B:
0: [-133 -226  -56   21  -68  147    6   -8  112  -40   86 -396  105 -107
 -277    0  115   62  -29   71 -256  -27   16   -2  105 -101  153  149
  107   69  109 -321   64 -235  146  -69]
1: [-169 -123  471  516  -16  325 -148 -120   23 -301  122 -206  184    1
 -309   -4  -49  472  342 -363  277  -16  -95   -6  148 -169   40 -102
  266 -232  -38 -168 -138  -48 -310  219]
2: [ 160   62 -498 -386  286  213  286  330 -239   95 -168 -163  152 -195
  126   -8  299  -75 -275   92 -381 -110  262  113   68  -50  219   52
 -164  175  142   97  -68  271  -85  -56]
3: [ 170  156 -260 -191  237   31   32   79 -158    0  -55  261  -17 -102
   36  -87   78 -101    0  221   61  -53  194  136  -59   86  154   66
  -75    8    2  156 -197  227  154  -70]
4: [ -21   12  -21   38  -86 -129 -150  104  150  -23   14  320  -16  159
 -149   17 -181 -118  -34  214  329  183  -25 -102   80  -12   -7  312
   91 -121 -318   17  124   22  538    5]
5: [  -9   63 -268 -207   98  187   -8   33 -228   13   59 -183   90 -252
  163 -100  153    6  -39   43 -259   15  290  136  -36   82  192   46
  -77  343  235  -41 -155   64 -110 -234]
6: [-114 -265  105  168  -69  114  -28 -129  235  -82  114 -326   33  -64
 -462  -38   68   87  110   98 -110 -109 -110   28   70  -82  129  146
  171 -159   77 -401   16 -327  204   12]
7: [  36  -63 -113   39  221  438  166  121 -144   95  -51 -402  245 -207
   10  -77  287  184    3 -294 -239 -225   91  187   55   12  136  -47
  -79  -14  165 -101 -164   97 -467   37]
8: [  30   38 -408 -213  188  201   39  198 -252  200  -16 -115  276 -140
  237    5  278  -49 -133  -60 -224  -62  301  142   -9   95  171   22
 -159  335   -3  176  -99  239  -21 -209]
9: [-201 -257  445  577  -76  250 -220 -227  206  -94  191 -238  184   42
 -423  -25    0  328  376 -292  264 -119 -188   56   64  -19   18    1
  242 -296 -126 -282  -93 -238  -60  115]
10: [ 148  249 -370 -342  245  175  106  223 -372  -51  -97   84   57 -220
  300  -79  109  -12 -133   74 -135   60  356  109    8   18  180   12
 -136  274  165  205 -189  362 -174 -109]
11: [ -90  -30  235  161 -179   18  -86   72  202 -267    6   64 -102   82
 -287  -34 -298  102    2  103  272  254 -144 -183  201 -182  -35  318
  219 -246 -107 -256  156 -119  205  177]
12: [-112   39 -328 -259 -163 -130 -205   87  -16  106  112   87   31  -36
  160  -17  -72 -245 -183  284  -64  287  231  -55   -5  116   81  358
  -41  423  -87  -22  132  -43  529 -355]
13: [  -4 -242 -138  103  269  149   -3 -198  -56   19  144 -228  253 -130
 -379   41  439  109  262   87 -211 -415  140  248  -87   12  331 -245
   72   31   62   -4 -300  -48  209 -130]
14: [ -66  117 -246 -165 -165 -124 -255   84   30  186   89  261  -20   15
  234  -88 -179 -284 -132  206  156  298  156  -22  -50  235  -20  434
  -84  270 -187    4  114   -8  472 -312]
15: [-175  -84  348  430 -103  124 -316 -214  101 -120  204   33   92   40
 -215  -60 -127  218  340 -158  373   51  -61   30    9   57    1   66
  195 -126 -145 -142 -113 -131   64   -1]
16: [-105  126 -135 -104 -150   78 -131  287  -88   18   -9   70  112   28
  282    1 -179  -31 -216  -72  120  381  158 -139  150   -6  -46  331
  -26  262 -172   48  186  156   83  -97]
17: [-170 -142  454  470 -128  179 -156  -44  179 -280   86  -82   84  106
 -383   14 -187  336  228 -200  359  100 -185 -115  201 -195  -27   99
  291 -319 -163 -226   35 -120  -25  246]
18: [  52  -82 -273   51  266   29 -178 -187  -88  299  161  146  254  -50
  -68  -24  360 -122  254   89   41 -343  202  327 -242  314  221 -111
  -91  109 -173  218 -325   87  391 -306]
19: [  35 -130   38  137  111   61   59  102  123 -127  -49   49  102  101
 -403   77   56   92   50  101  145  -99  -76  -33  143 -190  111   59
  153 -305 -197  -16    5   51  287  196]
20: [ -28  132 -227 -126 -104   46 -140  214   -1  259   -7  149   53    3
  316 -100 -130 -211 -192  -14  131  247  108   -5    6  226  -76  427
 -148  167 -186   -1  126   84  167 -190]
21: [ -89   60 -241 -206 -195 -123 -179  149   57   82   55  148  -29   21
  133  -36 -175 -241 -209  253   52  334  135 -106   47   81    8  440
  -20  263 -142  -63  196  -41  492 -240]
22: [ -85 -139  194  258  -22  -12 -141  -64  138 -238   95  100   72  116
 -433   73  -60  152  194  114  271   18  -63  -71  111 -173  100   42
  257 -205 -208  -56  -20  -54  384  108]
23: [ -85 -204  242  278   21   58  -87 -209  143 -296  133  -96   20  -12
 -558    8   28  217  282  138  106 -116  -76   15   69 -172  175  -37
  281 -239   16 -225 -123 -193  243  101]
24: [ 111  146 -245 -196  -56  -45    1  317  136  240 -143  313  -96   79
  154 -109 -201 -321 -290  174  215  220  -32  -51   59  157 -107  555
 -141 -136 -261  -31  213   98  329  -17]
25: [ -25 -269 -164  148  254  160  -63 -214  -20  189  169 -233  321 -103
 -310   31  478   49  272    6 -187 -454  124  298 -140  133  290 -204
   14   46  -25   11 -288  -68  232 -200]
26: [ 225  107 -451 -330  312   76  188  233 -178  116 -144  135   71 -114
   58  -33  231 -165 -156  219 -136 -142  219  153  -17   50  197   70
 -154   34    1  187 -133  288  154  -58]
27: [-133 -135  100  119 -118  -26  -99   40  130 -261   69  -19   56   90
 -355   94 -102  114   21  163  118  155  -18 -162  188 -242   97  150
  243  -52 -136 -125  118  -89  394   68]
28: [  19   74 -241    4   87  148 -112  213  -86  362  -17  148  272   51
  287  -20   98 -120  -74 -195  171    8  129  111  -30  248  -20  192
 -179  100 -323  215  -15  247   82 -142]
29: [ -23  -10 -342 -191  131  233   13   74 -220  147   55 -276  216 -231
  172  -53  274  -12  -68  -46 -332  -73  289  168  -36  109  199   16
 -125  373  162   -2 -132   78  -98 -258]
30: [ -15   96  -24 -123  -94  -72 -110  -33   28 -224   60  150 -207  -95
 -101 -127 -219  -58    1  336   92  236   88  -53   32  -23   82  275
  103   44  109 -187   -9  -93  280  -85]
31: [   8   36  -78  -60   53  221   29   43  -77  -38    5 -172    7 -194
   17 -135   33   58  -11  -12 -115   18  105   89   30   33   98  135
  -18   54  190 -178  -94  -14 -181  -49]
32: [  25   14   69   74   30  -75  -88    7   60 -236   15  284  -48   77
 -285   15 -123   34  100  244  292   84    2  -57   79 -120   91  118
  172 -187 -158   17  -41   55  391   90]
33: [ -27  -74  156  165 -164  -71  -92   77  354  -40  -20  196 -115  172
 -334  -45 -272  -84  -18  176  360  156 -238 -133  134  -49  -83  440
  147 -401 -282 -244  203 -156  448  158]
34: [ -26  -35   63  154   98  -26 -152  -84  -38 -221   99  213   99   56
 -288   67   25  128  223  147  244  -22   93   14   30 -104  167  -78
  190  -61 -164  129 -157   94  357   13]
35: [-204 -178  291  341 -174  -36 -312 -255  210 -202  238   17   15   67
 -416   -9 -135  135  293  111  270   79  -77  -42   30  -39   69  120
  280  -99 -125 -232  -27 -268  412  -44]
36: [ -19 -139 -318 -106  131  207   35   20  -60  244   64 -327  229 -178
  -12  -42  337  -61  -37  -10 -341 -210  171  202  -52  134  200   50
 -107  205   94  -95  -99  -47   48 -230]
37: [-149 -237  -27  105  -29  -14 -113  -48   91 -125  139 -129  188   46
 -382  131  125   85   83  165  -46  -28   61  -46   97 -165  200   14
  199   76 -125  -68   24 -114  482  -70]
38: [  33 -126  194  152  -11   47   67  -13  272 -228  -38  -20 -145   19
 -524  -66 -117   71   72  212  143  -36 -217  -51  141 -174   59  229
  204 -470   -1 -340   38 -190  212  248]
39: [   3  146   -6  -39  -95  -74 -153   79   50  -95    9  327 -137   34
   14  -98 -278  -99  -32  202  312  278   38  -76   46   42  -26  343
   54  -47 -134  -39   51   38  297  -29]
40: [-169 -304  128  219  -10   75  -94 -201  110 -255  188 -294  140  -47
 -551   82  156  221  229  133 -104 -129    7    6   85 -208  245  -87
  279  -23   50 -230  -84 -244  308  -13]
41: [ -79  -70 -334 -163  -36   95  -69  101  -11  273   71 -194  168 -106
  130  -38  148 -166 -156   42 -230   31  170   87  -24  168   99  254
 -119  305  -19  -96   60  -56  209 -293]
42: [-115   45  217   71 -123   39 -121  -30  -25 -489   81   12 -111  -65
 -218  -36 -252  230   96  151  149  291   64 -152  173 -259   93  107
  268   16  126 -186  -14  -57   61   82]
43: [  71  173 -406 -377   16  100   76  310 -126  156 -105    5   -9 -145
  325 -117  -24 -213 -325  116 -159  201  208   15   45  105   41  367
 -188  244   63  -23   86  145   17 -164]
44: [ -79  -74  131  188   26  167 -129 -166   -1 -130  138 -126   53 -115
 -201  -89   33  169  232  -33   57  -53   43  102   -7   21  125    2
  120  -29   93 -178 -175 -107  -33  -42]
45: [  69   71    4  -31   36  143   55   82   30  -93  -58    5 -110 -112
  -80 -152 -103   16  -27   76   65   59  -14   30   65   -5   33  238
   19 -171  102 -202  -35   -9  -80   81]
46: [-112 -141  231  207    2   57  -65  -99   26 -470  101  -84   43   -7
 -491   83  -31  304  208  137   93   32   14  -94  167 -332  200  -83
  333 -106   36 -128  -81  -71  197  144]
47: [  15 -172  -50  155  295  335  101  -21 -137  -28   31 -317  316 -133
 -255   43  400  259  190 -180 -174 -361  109  203   31  -83  252 -262
   53  -51   71   19 -265  100 -194   54]
48: [ -71  228    6   -4  -91   46 -249   86 -158 -102   64  266   12  -24
  276  -89 -247   35   16  -36  308  351  190  -50   35   82  -26  214
   15  214 -102  101  -29  174   22 -122]
49: [  47   45   -1  132  -41   41 -151   48  212  298   -8  257  -30   80
   22 -172 -146 -197   24  -17  365   30 -128   90  -62  303 -126  425
  -90 -281 -288 -107   42  -38  213  -31]
50: [  47 -116  -37  165  210   13 -142 -256   29   49  145  128   96  -40
 -327  -46  222   -4  329  170  125 -311   64  246 -159  151  211  -96
   64 -129  -86   31 -308  -42  361 -120]
51: [ -89 -295  149  218   13   60  -13 -158  210 -229  110 -224   57   -7
 -631   47  112  164  194  178  -41 -169  -97    6  101 -210  203   -1
  266 -229   17 -284  -47 -253  328   93]
52: [ -75  -69  159   65 -108  -16  -10   82  134 -404   -4   11  -82   53
 -399   48 -201  145  -16  235  134  212  -60 -209  240 -335   85  191
  277 -174  -32 -203  127  -81  289  190]
53: [ -30  173 -187 -175 -119  -83 -162  204  -44    3    0  301  -24   45
  209  -35 -228 -165 -179  182  203  367  160 -114   64   53  -16  368
  -24  201 -189   83  132  134  351 -145]
54: [ -55  -54  320  401  -18  172 -152  -51  141  -75   57   77   71   80
 -239  -66 -124  193  238 -190  409   -7 -152   20   68   15  -47  122
  147 -353 -203 -122  -64  -30  -29  170]
55: [-103 -110 -236  -88   59  194   22  162 -146   12   40 -307  304  -91
    3   98  231   92 -107  -66 -269   -2  220   14  114 -110  193   -5
   12  310   10   23    9   89   45 -121]
56: [-164 -177   17  128 -153   84  -87  127  164   11   52 -175  172   86
 -188   71  -27   45  -76  -35   30  122  -45 -117  170 -105   19  251
  115   -3 -198 -165  201 -111  268    3]
57: [ 120   23 -263 -139  166    0   74  212  -16   61  -97  198   90   47
  -90   38   97 -119 -109  191   66  -49   87   28   55  -25  117  139
  -30  -87 -198  152   -4  204  345   21]
58: [  29   84  -90   95  118   17 -219  -23  -80  135   79  341  141   49
   65  -37   33  -57  164    4  324  -26  133  136 -102  214   53   64
  -41   14 -271  230 -175  187  262 -139]
59: [ 108  -86 -326  -99  272  119  116  140  -68  172  -56  -31  235  -36
 -120   51  331  -70  -40   81 -133 -257  133  155   -3   21  204  -15
  -71  -13 -114  140 -113  171  221  -50]
60: [  -4   -4 -216 -123  -54  160   17  170   83  261  -30 -155   26 -106
  127 -143    0 -171 -193  -14 -113   65   20   66   21  180  -16  403
 -136   43   11 -232  108  -81    6 -127]
61: [ 186  217 -319 -301  166  134  141  270 -142  106 -162  134  -53 -142
  225 -154    0 -155 -208  105  -31   56  153   92   11  110   51  260
 -180    4   62   34  -52  230  -81  -27]
62: [-173 -158   59  101 -221   52  -96   94  218  -40   63 -174   59   60
 -209   20 -123   17  -94   38   36  193  -84 -144  175 -107   -3  340
  140  -29 -126 -284  234 -199  277    3]
63: [ 203  229 -483 -435  219  106  200  386 -235  103 -203  147   27 -128
  292  -65   79 -183 -321  157 -127   80  259   55   51   33  108  213
 -204  146   27  181  -15  359    2  -57]
64: [ -18   88 -254 -295 -157  -53    3  270   67    6  -64   59 -110  -26
   94  -62 -198 -219 -326  276  -44  337   80 -144  132  -28    3  491
  -29  139  -24 -160  248  -23  327  -96]
65: [ -90  -86  117  227   -7  -22 -196  -32   57 -145  103  178  145  134
 -281   91  -32  116  176   63  301   46   16  -48   79 -101   90   27
  195  -84 -280   81  -33   43  404   28]
66: [-186   27  353  283 -179   92 -223   21    4 -400   93   69   36   74
 -150   25 -299  304  143 -102  369  334   -9 -198  210 -226  -13  118
  278  -41 -117  -83   47   17   11  138]
67: [ -53 -251   39  160   53  213   37 -126  161   27   81 -372   92 -122
 -394  -67  195   91  129    6 -173 -246  -81  137   22   -4  155   66
   88 -175  118 -349  -84 -256   34    3]
68: [ 135  222 -224 -195  206  152  105  318 -268  -95 -155  194   84  -58
  199  -14    9   40 -140   -1   82  111  222    3  110  -79   92   62
  -68   63  -43  244  -81  406 -117   67]
69: [  66  215 -263 -197   64   36  -98  132 -164  122  -10  251    9  -88
  296 -123  -52 -155  -85   93  112  151  220   82  -60  199   41  229
 -136  193  -54  126  -79  203  103 -191]
70: [ 100   -9 -120  -19  260   55   41    7 -119 -149   -5  130   96  -47
 -238   31  178   74  128  179   46 -163  145  104   10  -95  234 -119
   80  -69  -33  151 -221  182  212   29]
71: [-139 -286 -111   97   16  151  -32  -15   87   88  114 -363  281  -34
 -277   84  272   60   34  -15 -228 -161   48   63   61  -49  186   31
   78   94  -51 -151   11 -147  244 -112]

[  17  339   43 -126   28 -303  236   75  342  217  299 -101   48  185
  241  270 -382 -163 -141 -112 -446  147  -30  231  598  -71  -18 -228
  151  224]
70
[ -47 -400   23  -86 -535 -383 -120  -77 -257   25  -26  249  -76   71
 -727 -431  168 -292 -137  164  390  668  305 -136 -311 -155 -317  393
 -297 -644]
49
[-188 -229  145 -176 -246 -367 -247  -29 -104   70  -49  197   -8  312
 -527 -596   23   22   87  219  189  423  -30  -88 -314 -259   50  420
 -371  -41]
65
[ -17  276  115  249  -75 -611  438  100  425  219  720  156  337   91
  273   41 -531 -455 -192 -599 -347  442  -93  488  568 -324 -233 -343
 -153 -161]
64
[ 223   80 -224 -242 -112   86  190    4   44   66  -19 -225 -292  -93
  113  646 -161 -214 -242  160 -276  -79  309   25  560  308 -330 -247
  480 -119]
67
[ 241  293 -134 -178  -25 -207  128   93  238   67  124  -96  -79  185
  189  309 -171 -162 -119    0 -398  -40   91  149  523   11 -132 -242
  217  226]
40
[-737 -509   65   52  195  108    7   18 -300  307   92   13   37  -14
 -195 -319 -276   77  -43  168  176  294 -290   64 -112  170 -159  308
 -285 -365]
61
[-616 -281 -145  -17  234 -212 -101  249 -315  381   67  281  -69  260
 -305 -440  -52  143  -33  274  256  247 -392   81  -61   -5 -268  302
 -450 -204]
30
[-478 -393  102  -77   34  -46 -144   -5 -222  163  -19  111  -36  125
 -324 -443 -181  138   96  215  195  233 -220   -6 -236  -18  -42  351
 -312 -126]
31
[-177 -604  141  -40  -25  392 -328 -248 -188 -296 -247 -188   89   27
 -128 -527 -121  142  309  145   11 -158  -49 -102 -538  125  162  322
 -150  106]
1
[ 268  125   18 -269  -75  116   53 -110  224 -103  -39 -249 -202   13
  227  411 -360  -12   62   56 -401 -284  150   59  376  104   16 -226
  410  353]
47
[ 510  319 -386  -37 -113 -412   64  235  187  -78  164  138  -31  291
  129  137  108 -339 -151  -97 -291  -86  163  194  451  -98 -395 -314
   40   99]
50
[ 290   86    4 -182 -234  -14  170 -113  205  -65   77 -226 -126  -70
  123  436 -295 -252 -113  -41 -331   15  317   71  417  100 -133 -226
  380   -2]
56
[ 526  133   31 -150 -349  -63   84 -182  305 -251   49 -285   36   23
  148  277 -154 -355  -73 -134 -453   16  428   41  302   18  -23 -212
  351  123]
28
[ 177  275 -181 -351   60   -7   52   85  154  104  -74 -200 -283  170
  165  476 -163   20  -90  259 -390 -221   89   35  550  173  -91 -199
  381  356]
34
[-285 -420   77 -110 -302 -238 -111  -51 -280  130  -17  249 -160   50
 -596 -375  -79  -49  -12  214  389  469   55  -73 -258 -114 -238  365
 -285 -469]
60
[-821 -491   81   23  301  140   -7   38 -292  355   97   32   -6    3
 -138 -309 -377  207   28  195  167  192 -417   92  -88  162 -102  298
 -291 -238]
63
[ 142  281 -136   61   54 -444  195  217  265  105  405  255    7  211
  243   77 -364 -166   -7 -284 -247  -57 -167  385  486 -237 -292 -344
  -90  142]
3
[ 278  290  -53   65 -114 -471  211  100  355   11  405  115  145  195
  218   62 -271 -343  -91 -355 -347  124   32  322  449 -242 -208 -314
  -23   84]
23
[  29 -239 -328    6  -47 -218 -318  171 -234  -80 -143  122  153  412
 -331 -631  505 -164  -62  243   78  174   20  -89 -279    5 -233  310
 -410 -102]
18
[ 301  -35   23 -184 -114  177   50 -138  158 -214   -7  -88 -293 -115
  219  375 -509   32  203  -53 -241 -440  108  131  254   53 -117 -289
  360  243]
7
[ 228  184  156 -269  -79   22   58 -144  336  -81   36 -246 -110   78
  246  310 -458   16  116  -16 -463 -203   85  101  361  -14  168 -201
  357  477]
66
[-655 -862 -414  391  404  656   66   65 -587   76   23 -220  186 -297
  129 -161   21 -187 -231   86  124  -46 -153   84 -118  712 -611  124
 -180 -816]
24
[-392 -143  182 -250  -57 -408 -253   61 -100  234  -36  286 -109  398
 -496 -588 -136  253  178  301  217  329 -279  -31 -232 -317  126  426
 -414  168]
5
[-188  253  283  -46   11 -299  378  -41  407  296  477 -110  117   27
  283  294 -714 -154 -108 -291 -430  290 -114  331  611 -138   55 -232
  140  115]
2
[ 506  284 -249  -56 -168 -339   64  117  252 -127  151   26   29  239
  150  128   23 -339 -113 -132 -356  -55  204  167  394  -98 -253 -277
   94  146]
35
[ 629   49 -105 -299 -356  159  -21 -200  162 -338 -203 -325 -223  -45
   78  444  -50 -235  -30  101 -369 -234  525  -86  261  182  -98 -203
  526  154]
9
[ 252  180 -117   34 -167 -299  267   53  234   44  330   -9   68   37
  176  267 -221 -415 -225 -253 -309  173  188  243  500  -36 -326 -305
  129 -164]
6
[-139   95 -106 -204  166   80  241   86   55  259  124  -57 -370  -79
  228  588 -539   76  -70  107 -211 -216  -97  185  610  201 -270 -281
  338   67]
52
[  51  122  103  -78   84 -108  127   11  264   -1  249  133 -180   38
  303  190 -700  121  257 -208 -244 -347 -230  328  343 -177  -65 -321
   98  374]
68
[-667 -553 -175  100  511  424 -176  103 -370  117  -85 -109   97   85
   93 -420 -118  240  114  235   20 -230 -459   69 -201  353 -123  236
 -293  -12]
46
[ 271  241 -258   30   -9 -340  171  198  190   27  290  152  -27  176
  207  175 -169 -260 -104 -194 -266  -77    5  284  488  -95 -384 -340
   21   38]
21
